[[-27 -16  -7]
 [-21 -24  -5]
 [-33   3   5]]
|
[[-33   3   5]
 [-21 -24  -5]
 [-27 -16  -7]]

[[ 29 -17  -2  11  -4]
 [ -7 -10  24 -30   7]
 [-33 -13  14 -17  19]
 [ 13 -23   0 -28  29]
 [ 33 -28   4   2 -20]
 [-15  14 -17 -12  14]
 [  8   7 -27 -24   2]]
|
[[ -7 -10  24 -30   7]
 [-33 -13  14 -17  19]
 [ 33 -28   4   2 -20]
 [ 13 -23   0 -28  29]
 [ 29 -17  -2  11  -4]
 [-15  14 -17 -12  14]
 [  8   7 -27 -24   2]]

[[-30 -21 -10  -1   5]
 [-35 -17  -9  -2   4]
 [  6 -28  -6   5   2]]
|
[[  6 -28  -6   5   2]
 [-35 -17  -9  -2   4]
 [-30 -21 -10  -1   5]]

[[ -8   4  14]
 [  6  -3  -9]
 [-20  -5   4]
 [-20   8  -4]
 [  0   0 -26]]
|
[[ -8   4  14]
 [-20  -5   4]
 [-20   8  -4]
 [  6  -3  -9]
 [  0   0 -26]]

[[ -7   1  26  -9   6]
 [-11  -4  29  -5  -5]
 [  0   2 -25  -9 -13]
 [ -3  -1   0  -4  -7]
 [  3   9 -16 -13   8]
 [  3   7 -11 -10   9]
 [  7   8 -29  -7   3]
 [  0   7  -5 -13   6]]
|
[[-11  -4  29  -5  -5]
 [ -7   1  26  -9   6]
 [ -3  -1   0  -4  -7]
 [  0   7  -5 -13   6]
 [  3   7 -11 -10   9]
 [  3   9 -16 -13   8]
 [  0   2 -25  -9 -13]
 [  7   8 -29  -7   3]]

[[  2  -7  12  -4 -17   4  12   6  -8 -11 -30]
 [  0  -2   0   1  -1   0  -7  -3   6  -1   5]
 [ -7  -8   1  -4   3  -2   6  -3   8  -4   0]]
|
[[  2  -7  12  -4 -17   4  12   6  -8 -11 -30]
 [ -7  -8   1  -4   3  -2   6  -3   8  -4   0]
 [  0  -2   0   1  -1   0  -7  -3   6  -1   5]]

[[  4  14  -5  -6  13  -2  -1   4  10  21   2]
 [ 20  21  11 -21   8  -2   6  13  14  32  14]
 [  4   2  -8  -6  -2  -6  -3   4   1   1 -17]
 [  8   2   8  -1   3  -2   4   4   5   9  14]
 [ -9  -8 -11   8  16 -13   4  -6  10   5 -17]]
|
[[ 20  21  11 -21   8  -2   6  13  14  32  14]
 [  8   2   8  -1   3  -2   4   4   5   9  14]
 [  4  14  -5  -6  13  -2  -1   4  10  21   2]
 [  4   2  -8  -6  -2  -6  -3   4   1   1 -17]
 [ -9  -8 -11   8  16 -13   4  -6  10   5 -17]]
